Here is a tiny trained network, its code and every weight. The questions are about switching its units off for an input and a target symbol, where a switched-off unit gives its printed mean instead of its output.

import numpy as np


def w(rows, s, z=0):
    codes = np.array(rows[::2]) - 128.0
    scale = np.full(codes.shape[1], s)
    scale[-1] = z or s
    return codes * scale


def norm(h):
    return h / np.sqrt((h * h).mean(-1, keepdims=True) + 1e-5)


def f(y):
    return np.maximum(y, 0)


def softmax(a):
    e = np.exp(a - a.max(-1, keepdims=True))
    return e / e.sum(-1, keepdims=True)


def log_softmax(a):
    a = a - a.max(-1, keepdims=True)
    return a - np.log(np.exp(a).sum(-1, keepdims=True))


def net(x, mask):
    ids = ['αβεζθπσψ'.index(c) for c in x.split()]
    T = len(ids)
    res = E[ids] + P[:T]
    q, k, v = (norm(res) @ M[0].T for M in (Q, K, V))
    z = softmax(np.where(np.tri(T) > 0, q @ k.T / 3**0.5, -1e9)) @ v
    res = res + np.where(mask[0], z, O[0][:, -1]) @ O[0][:, :-1]
    y = f(norm(res) @ A[0][:, :-1].T + A[0][:, -1])
    res = res + np.where(mask[1:9], y, B[0][:, -1]) @ B[0][:, :-1]
    return log_softmax(norm(res)[-1] @ U[:, :-1].T + U[:, -1])


Q, K, V, O, A, B = {}, {}, {}, {}, {}, {}
E = w([
[131,105,154],'α',
[122,122,172],'β',
[118,116,168],'ε',
[192,115,102],'ζ',
[152,155,103],'θ',
[240,150,254],'π',
[117,110,158],'σ',
[123,116,137],'ψ',
],0.024)
P = w([
[95,152,60],'0',
[208,101,254],'1',
[174,144,190],'2',
[178,109,230],'3',
[194,120,184],'4',
[194,127,193],'5',
[193,121,184],'6',
[202,125,179],'7',
[200,112,186],'8',
[195,115,191],'9',
[194,122,199],'10',
[207,121,191],'11',
],0.0056)
Q[0] = w([
[135,104,251],'h0',
[124,134,75],'h0',
[169,155,81],'h0',
],0.023)
K[0] = w([
[3,91,68],'h0',
[170,211,233],'h0',
[187,212,180],'h0',
],0.011)
V[0] = w([
[115,4,144],'h0',
[56,133,69],'h0',
[73,107,52],'h0',
],0.016)
O[0] = w([
[35,177,48,255],'h0',
[146,18,92,61],'h0',
[167,75,8,54],'h0',
],0.011,0.0087)
A[0] = w([
[2,60,153,237],'n0',
[126,160,152,169],'n1',
[122,137,96,216],'n2',
[230,198,161,94],'n3',
[58,39,99,13],'n4',
[105,169,184,175],'n5',
[223,80,101,192],'n6',
[96,167,99,1],'n7',
],0.017,0.0053)
B[0] = w([
[173,156,96,215],'n0',
[159,99,137,201],'n1',
[103,105,137,158],'n2',
[195,146,231,211],'n3',
[208,201,243,149],'n4',
[158,69,118,253],'n5',
[1,131,147,169],'n6',
[130,35,150,141],'n7',
],0.014,0.012)
U = w([
[59,186,79,253],'α',
[156,118,132,98],'β',
[238,82,51,93],'ε',
[176,80,125,82],'ζ',
[70,102,177,146],'θ',
[6,250,192,73],'π',
[201,226,60,106],'σ',
[127,73,78,209],'ψ',
],0.014,0.0066)

Each question gives the input, a string of symbols that net reads in full, and the target symbol t.
The units are the heads (3 rows each of Q, K, V and O) and the neurons (one row each of A and B). Each row of codes is followed by its name. A weight is (code - 128) times the scale printed after its matrix; where a second scale follows, it is the last column's (O, A, B and U).
mask holds one flag per unit, heads first, then neurons. A switched-off unit (its flag False) gives its mean, the last column of its rows in O or B, instead of its output. The means were averaged over made-up inputs and are rounded, as every weight is.
A unit's drop is (log p(t) with every unit on - log p(t) with that unit switched off) / (log p(t) with every unit on - log p(t) with every unit switched off).
The circuit of an input: a set's keep is (log p(t) with only the set's units on - log p(t) with every unit switched off) / (log p(t) with every unit on - log p(t) with every unit switched off). Starting from all 9 units, units are removed one at a time, each time the one whose removal leaves the highest keep (on an exact tie, the one counted first), for as long as the keep stays at least 0.8.
circuit, biggest first: the units of the circuit, biggest drop first
top k neurons: the k neurons with the biggest drops, biggest first
drop when u is switched off: that unit's drop, to one decimal
input ψ π π α α α, target ψ: top neuron -> (n6)
input ε π π σ θ ε ε β ε σ ε, target ε: circuit, biggest first -> (n0 n3 n5 h0)
input ψ ψ α π σ α σ ζ θ α σ, target ψ: top 2 neurons -> (n6 n3)
input π ε σ σ α α, target π: top 2 neurons -> (n3 n4)
input σ σ α α π ε σ π π π ε, target σ: top 4 neurons -> (n0 n4 n5 n3)
input σ π ε, target σ: top 2 neurons -> (n0 n4)
input ε α β α ε ζ σ π π β, target ε: top 3 neurons -> (n0 n3 n5)
input α π π β π σ ψ β, target α: drop when n3 is switched off -> 0.2
input ε β ε, target ε: drop when n3 is switched off -> 0.2
input π σ π α ζ ψ ψ π ψ, target π: drop when n4 is switched off -> 0.1
input σ ψ ζ π σ ε ζ β, target σ: drop when n0 is switched off -> 1.0
